Below are the code and all the weights of a small trained network. Each question names an input and a class and asks about switching units off, where a switched-off unit gives its printed mean instead of its output.

import numpy as np


def w(rows, s, z=0):
    codes = np.array(rows[::2]) - 128.0
    scale = np.full(codes.shape[1], s)
    scale[-1] = z or s
    return codes * scale


def f(y):
    return np.maximum(y, 0)


def log_softmax(a):
    a = a - a.max(-1, keepdims=True)
    return a - np.log(np.exp(a).sum(-1, keepdims=True))


def net(x, mask):
    res = np.array(x, float).reshape(1, 8) / 4 @ E
    y = f(res @ A[0][:, :-1].T + A[0][:, -1])
    res = res + np.where(mask, y, B[0][:, -1]) @ B[0][:, :-1]
    return log_softmax(res[-1] @ U[:, :-1].T + U[:, -1])


A, B = {}, {}
E = w([
[234,173,125,12,138],'x0',
[131,2,187,52,143],'x1',
[210,17,45,246,41],'x2',
[130,133,150,145,118],'x3',
[144,139,191,183,112],'x4',
[141,139,185,181,117],'x5',
[122,134,129,122,97],'x6',
[129,130,137,136,122],'x7',
],0.009)
A[0] = w([
[115,139,235,133,146,156],'n0',
[11,85,99,167,160,118],'n1',
[212,155,112,78,107,111],'n2',
[195,90,100,160,78,95],'n3',
[171,251,13,142,97,131],'n4',
[179,92,120,160,103,103],'n5',
[85,187,79,185,142,56],'n6',
[113,40,175,76,134,106],'n7',
[71,164,178,89,153,107],'n8',
[126,197,56,166,140,124],'n9',
[41,103,121,157,105,106],'n10',
[122,223,103,152,99,79],'n11',
[138,116,89,150,98,83],'n12',
[140,177,134,162,158,105],'n13',
[159,92,162,109,171,235],'n14',
[108,113,96,106,110,255],'n15',
[196,136,119,111,160,167],'n16',
[202,102,99,97,175,95],'n17',
],0.012,0.0096)
B[0] = w([
[125,115,86,129,126,208],'n0',
[195,173,177,148,133,209],'n1',
[170,165,162,146,159,193],'n2',
[134,122,63,109,173,204],'n3',
[113,86,162,127,104,250],'n4',
[99,112,70,112,167,185],'n5',
[130,104,148,109,129,181],'n6',
[71,69,186,111,110,206],'n7',
[158,128,4,100,181,205],'n8',
[76,105,149,115,135,202],'n9',
[190,174,163,142,174,185],'n10',
[101,107,136,111,148,189],'n11',
[142,118,118,109,156,162],'n12',
[108,110,130,112,108,164],'n13',
[98,156,129,161,83,222],'n14',
[113,186,113,149,84,220],'n15',
[143,190,167,135,132,187],'n16',
[127,139,149,109,132,172],'n17',
],0.012,0.013)
U = w([
[120,104,1,108,212,77],'0',
[225,165,202,140,183,84],'1',
[12,50,178,106,143,80],'2',
[71,176,78,169,109,255],'3',
],0.0096,0.0068)

Each question gives the input, the list of numbers given to net, and the class t.
The units are the neurons (one row each of A and B). Each row of codes is followed by its name. A weight is (code - 128) times the scale printed after its matrix; where a second scale follows, it is the last column's (A, B and U).
mask holds one flag per neuron, in row order. A switched-off neuron (its flag False) gives its mean, the last column of its row in B, instead of its output. The means were averaged over made-up inputs and are rounded, as every weight is.
A unit's drop is (log p(t) with every unit on - log p(t) with that unit switched off) / (log p(t) with every unit on - log p(t) with every unit switched off).
The circuit of an input: a set's keep is (log p(t) with only the set's units on - log p(t) with every unit switched off) / (log p(t) with every unit on - log p(t) with every unit switched off). Starting from the 12 units with the biggest drops (on a tie, the unit counted first), units are removed one at a time, each time the one whose removal leaves the highest keep (on an exact tie, the one counted first), for as long as the keep stays at least 0.8.
circuit, biggest first: the units of the circuit, biggest drop first
unit that matters most: the unit with the biggest drop
k most important neurons: the k neurons with the biggest drops, biggest first
drop of u: that unit's drop, to one decimal
input [3,1,-3,-7,8,-2,7,-7], class 3: unit that matters most	n1
input [-3,-8,7,-7,-4,1,7,3], class 2: circuit, biggest first	(n4; n9)
input [-1,7,3,-4,-4,-7,-2,6], class 2: 2 most important neurons	(n7; n8)
input [-5,2,-7,1,7,5,2,-8], class 0: 2 most important neurons	(n8; n0)
input [-3,-7,6,-3,-1,6,1,-6], class 2: 2 most important neurons	(n4; n8)
input [-8,-7,4,-4,8,4,7,-7], class 1: circuit, biggest first	(n10; n1)
input [5,4,-6,-2,8,7,-8,6], class 3: 2 most important neurons	(n14; n3)
input [4,4,2,-6,-8,-8,-5,5], class 3: 2 most important neurons	(n15; n1)
input [0,6,8,-4,6,5,7,-3], class 0: 2 most important neurons	(n3; n5)
input [5,-4,-6,-3,-4,3,-4,5], class 0: 2 most important neurons	(n8; n1)
input [4,-3,4,5,0,7,3,-4], class 0: 2 most important neurons	(n3; n1)
input [-8,3,6,-2,7,-4,3,7], class 1: 3 most important neurons	(n1; n10; n8)
input [-7,-6,-2,-8,-7,0,6,0], class 1: circuit, biggest first	(n1; n10)
input [0,-5,7,0,3,-4,1,-6], class 0: circuit, biggest first	(n3)
input [-7,-5,-6,-5,3,4,-2,3], class 1: 4 most important neurons	(n1; n10; n3; n5)
input [-3,2,-4,6,2,-2,-8,4], class 3: 2 most important neurons	(n3; n5)
input [-7,1,-5,5,-3,1,7,7], class 1: drop of n1	0.6
input [-8,-3,-3,8,1,-4,2,8], class 1: drop of n10	0.1
input [-2,2,-8,-6,-6,-2,2,-8], class 0: drop of n8	1.9
input [0,-8,7,2,-3,8,-7,5], class 2: unit that matters most	n4
